Below is a small trained network, with its code and all its weights. Each question gives an input and a target symbol and asks what happens when units are switched off, that is, made to give their printed mean instead of their output.

import numpy as np


def w(rows, s, z=0):
    codes = np.array(rows[::2]) - 128.0
    scale = np.full(codes.shape[1], s)
    scale[-1] = z or s
    return codes * scale


def f(y):
    return y / 2 * (1 + np.tanh(0.7978845608 * (y + 0.044715 * y**3)))


def softmax(a):
    e = np.exp(a - a.max(-1, keepdims=True))
    return e / e.sum(-1, keepdims=True)


def log_softmax(a):
    a = a - a.max(-1, keepdims=True)
    return a - np.log(np.exp(a).sum(-1, keepdims=True))


def net(x, mask):
    ids = ['ΘΞαδεηλμτω'.index(c) for c in x.split()]
    T = len(ids)
    res = E[ids] + P[:T]
    u = 0
    for l in range(3):
        q, k, v = (res @ M[l].T for M in (Q, K, V))
        z = softmax(np.where(np.tri(T) > 0, q @ k.T / 2**0.5, -1e9)) @ v
        res = res + np.where(mask[u], z, O[l][:, -1]) @ O[l][:, :-1]
        u += 1
        y = f(res @ A[l][:, :-1].T + A[l][:, -1])
        res = res + np.where(mask[u : u + 8], y, B[l][:, -1]) @ B[l][:, :-1]
        u += 8
    return log_softmax(res[-1] @ U[:, :-1].T + U[:, -1])


Q, K, V, O, A, B = {}, {}, {}, {}, {}, {}
E = w([
[133,141,151,166,146,133,111,129,153],'Θ',
[115,64,196,57,116,163,124,79,97],'Ξ',
[148,103,116,161,171,141,142,134,129],'α',
[81,130,199,128,178,119,174,147,67],'δ',
[91,94,72,169,157,165,94,102,104],'ε',
[86,198,155,139,178,137,112,109,179],'η',
[82,198,106,192,52,135,114,143,89],'λ',
[135,96,186,43,62,212,79,141,33],'μ',
[148,124,128,194,100,3,119,34,85],'τ',
[113,162,125,162,163,163,123,175,103],'ω',
],0.019)
P = w([
[89,55,102,37,108,1,87,204,151],'0',
[127,100,104,81,122,38,110,160,152],'1',
[170,98,115,124,138,77,114,158,134],'2',
[126,109,75,106,195,173,114,108,135],'3',
[163,100,156,172,145,156,139,131,106],'4',
[189,131,137,181,146,126,186,63,102],'5',
[204,136,156,206,143,159,189,78,96],'6',
[201,144,145,213,154,172,214,46,89],'7',
[228,154,151,225,151,184,229,34,88],'8',
[243,181,184,232,152,187,250,24,108],'9',
],0.0075)
Q[0] = w([
[130,175,128,253,191,172,47,66,74],'L0H0',
[212,175,102,120,163,205,125,11,37],'L0H0',
],0.0052)
K[0] = w([
[162,139,117,192,140,254,253,77,102],'L0H0',
[210,176,193,163,117,145,136,92,114],'L0H0',
],0.0063)
V[0] = w([
[101,136,216,128,124,119,192,101,157],'L0H0',
[131,121,1,72,139,140,98,103,159],'L0H0',
],0.006)
O[0] = w([
[125,179,2,98,105,194,85,124,96,120],'L0H0',
[207,248,65,107,182,53,128,128,136,2],'L0H0',
],0.0081,0.0021)
A[0] = w([
[186,148,216,96,128,156,120,99,82,126],'L0N0',
[81,61,156,147,103,112,154,160,192,139],'L0N1',
[91,78,133,146,129,109,120,38,181,203],'L0N2',
[49,83,182,60,77,80,205,124,166,133],'L0N3',
[134,57,242,92,255,122,200,108,100,117],'L0N4',
[47,232,184,129,247,216,102,145,148,172],'L0N5',
[168,89,22,225,241,178,198,206,102,123],'L0N6',
[179,180,121,187,171,135,105,104,10,254],'L0N7',
],0.0058,0.0037)
B[0] = w([
[119,50,68,107,112,207,134,131,107,170],'L0N0',
[121,146,85,32,253,180,2,97,204,131],'L0N1',
[120,117,106,168,68,216,44,111,145,177],'L0N2',
[88,162,161,51,218,159,106,161,158,139],'L0N3',
[166,180,224,70,161,105,174,74,154,202],'L0N4',
[130,164,121,157,28,70,209,108,123,201],'L0N5',
[166,94,144,148,156,158,112,211,47,196],'L0N6',
[69,117,161,141,67,211,206,120,30,253],'L0N7',
],0.0059,0.0071)
Q[1] = w([
[114,123,153,116,117,151,113,154,123],'L1H0',
[140,131,63,2,106,81,90,143,130],'L1H0',
],0.011)
K[1] = w([
[108,84,109,76,101,103,148,93,138],'L1H0',
[85,82,76,51,132,1,99,205,136],'L1H0',
],0.0065)
V[1] = w([
[147,105,125,97,129,136,8,2,80],'L1H0',
[165,56,115,224,171,231,96,202,139],'L1H0',
],0.0058)
O[1] = w([
[167,248,213,87,101,137,137,126,102,153],'L1H0',
[167,171,66,142,22,89,143,144,174,251],'L1H0',
],0.014,0.0025)
A[1] = w([
[98,87,174,59,181,167,81,177,130,56],'L1N0',
[110,150,61,122,102,30,174,165,143,141],'L1N1',
[132,126,167,117,103,143,51,76,92,150],'L1N2',
[254,23,116,32,146,175,181,145,133,140],'L1N3',
[9,208,152,203,71,35,144,101,191,176],'L1N4',
[95,124,149,74,85,201,136,227,172,102],'L1N5',
[142,19,72,113,51,158,14,44,76,223],'L1N6',
[156,121,190,222,154,180,66,82,182,254],'L1N7',
],0.0056,0.0044)
B[1] = w([
[117,136,86,97,175,103,169,118,163,169],'L1N0',
[179,160,141,150,99,67,142,75,109,148],'L1N1',
[135,140,98,166,138,121,151,93,105,200],'L1N2',
[110,89,171,133,190,102,165,113,170,192],'L1N3',
[182,140,49,140,71,132,126,154,84,231],'L1N4',
[96,137,123,124,175,100,133,118,79,155],'L1N5',
[28,78,132,156,161,100,185,168,120,253],'L1N6',
[121,179,2,118,137,195,121,82,175,224],'L1N7',
],0.0097,0.006)
Q[2] = w([
[152,111,103,190,117,139,143,109,147],'L2H0',
[164,168,48,200,149,203,254,115,97],'L2H0',
],0.0067)
K[2] = w([
[141,136,102,230,91,252,166,96,116],'L2H0',
[156,104,150,142,96,229,253,115,157],'L2H0',
],0.0042)
V[2] = w([
[65,207,18,180,11,228,50,168,108],'L2H0',
[143,158,117,118,147,126,97,87,253],'L2H0',
],0.005)
O[2] = w([
[92,141,149,169,218,96,116,169,150,241],'L2H0',
[76,76,145,198,98,100,225,249,68,3],'L2H0',
],0.013,0.0065)
A[2] = w([
[242,209,123,127,111,67,97,154,115,203],'L2N0',
[157,145,138,192,167,121,210,193,2,234],'L2N1',
[222,115,117,152,239,36,117,116,166,95],'L2N2',
[131,118,47,195,79,51,169,151,46,110],'L2N3',
[172,176,42,151,95,5,115,124,208,134],'L2N4',
[165,196,152,92,109,111,107,59,92,64],'L2N5',
[113,99,97,191,137,142,113,101,76,251],'L2N6',
[149,112,137,114,161,140,63,95,103,130],'L2N7',
],0.0086,0.003)
B[2] = w([
[164,234,112,49,90,153,137,79,159,174],'L2N0',
[100,202,254,82,112,118,84,92,198,198],'L2N1',
[46,123,130,109,235,146,80,86,3,189],'L2N2',
[68,109,160,131,55,121,244,143,136,204],'L2N3',
[166,96,87,138,74,31,146,131,56,230],'L2N4',
[119,81,134,221,178,105,96,144,198,216],'L2N5',
[126,84,105,67,172,174,118,163,234,244],'L2N6',
[94,191,164,200,104,180,216,138,166,160],'L2N7',
],0.0089,0.011)
U = w([
[92,140,247,177,126,20,171,156,123,125],'Θ',
[128,192,132,135,58,211,202,129,111,172],'Ξ',
[136,131,98,159,65,71,255,139,135,22],'α',
[133,101,34,122,106,168,129,159,180,162],'δ',
[126,212,132,90,133,37,152,42,33,2],'ε',
[85,127,214,30,187,120,157,130,173,134],'η',
[115,111,109,138,201,85,69,94,60,112],'λ',
[216,148,27,110,99,109,108,90,138,239],'μ',
[167,226,145,106,154,193,75,115,80,233],'τ',
[129,68,44,200,125,63,192,103,72,80],'ω',
],0.0068,0.0036)

Each question gives the input, a string of symbols that net reads in full, and the target symbol t.
The units are the heads (2 rows each of Q, K, V and O) and the neurons (one row each of A and B). Each row of codes is followed by its name. A weight is (code - 128) times the scale printed after its matrix; where a second scale follows, it is the last column's (O, A, B and U).
mask holds one flag per unit, layer by layer, with each layer's heads first. A switched-off unit (its flag False) gives its mean, the last column of its rows in O or B, instead of its output. The means were averaged over made-up inputs and are rounded, as every weight is.
A unit's drop is (log p(t) with every unit on - log p(t) with that unit switched off) / (log p(t) with every unit on - log p(t) with every unit switched off).
The circuit of an input: a set's keep is (log p(t) with only the set's units on - log p(t) with every unit switched off) / (log p(t) with every unit on - log p(t) with every unit switched off). Starting from the 12 units with the biggest drops (on a tie, the unit counted first), units are removed one at a time, each time the one whose removal leaves the highest keep (on an exact tie, the one counted first), for as long as the keep stays at least 0.8.
circuit, biggest first: the units of the circuit, biggest drop first
unit that matters most: the unit with the biggest drop
top k neurons: the k neurons with the biggest drops, biggest first
top k neurons in layer l: the k neurons of layer l with the biggest drops, biggest first
input α η λ ω Θ ε Θ, target ε: top 2 neurons in layer 2	L2N2; L2N4
input η Ξ ε η Ξ μ η ω ε, target ω: top 4 neurons in layer 2	L2N4; L2N3; L2N0; L2N2
input λ μ η ω δ ε ε δ Θ, target δ: unit that matters most	L0N4
input ε ω λ Θ ω τ Θ Θ ω, target Θ: circuit, biggest first	L1H0; L2H0; L2N1
input ω λ μ η ε, target η: top 3 neurons	L0N5; L1N5; L1N7
input δ ε ε ε λ ω Θ λ λ, target λ: circuit, biggest first	L2H0; L1N4; L1H0; L2N2
input Θ Θ λ ω α λ, target α: circuit, biggest first	L2N3; L1H0
input τ ω α ω τ ω Θ, target ω: top 2 neurons	L0N7; L2N4
input λ η α ω ε, target ω: circuit, biggest first	L1H0; L2H0; L2N4; L0N4
input δ λ η δ ε ε α ω α η, target α: top 2 neurons	L0N5; L0N7
input ε ε τ Θ, target τ: top 2 neurons	L0N7; L1N6
input ε ε μ μ δ δ μ α λ Θ, target λ: top 2 neurons	L0N7; L2N2
input μ Θ Ξ ε Θ η, target Θ: top 3 neurons	L2N1; L0N5; L1N7
input Ξ η λ ε Ξ Θ, target Ξ: unit that matters most	L2H0
input η τ ω δ ε, target δ: circuit, biggest first	L0N4; L2N6; L2N2
input λ μ η α α, target α: circuit, biggest first	L1H0; L2N3; L0N6
input ε λ τ, target λ: top 2 neurons	L2N2; L1N4
input η ω λ α τ α λ Θ, target λ: circuit, biggest first	L2H0; L0N7; L2N2; L1H0
input Θ μ Ξ λ α α, target α: circuit, biggest first	L1H0; L2N3
input ω Ξ Ξ ε λ ε α Ξ ε ω, target ε: top 2 neurons	L0N7; L0N2
input δ μ ω η λ τ Ξ λ ω, target λ: top 3 neurons	L0N7; L0N3; L2N2
input λ δ α ω ε Ξ τ, target Ξ: top 2 neurons in layer 2	L2N3; L2N0
input Ξ τ μ Θ μ η τ α Θ, target α: circuit, biggest first	L1H0; L2N3; L2H0; L1N4
input ε μ ε Ξ Θ α, target Θ: top 3 neurons	L0N7; L2N1; L1N7
input Θ λ η λ Ξ μ τ α, target τ: unit that matters most	L0N2
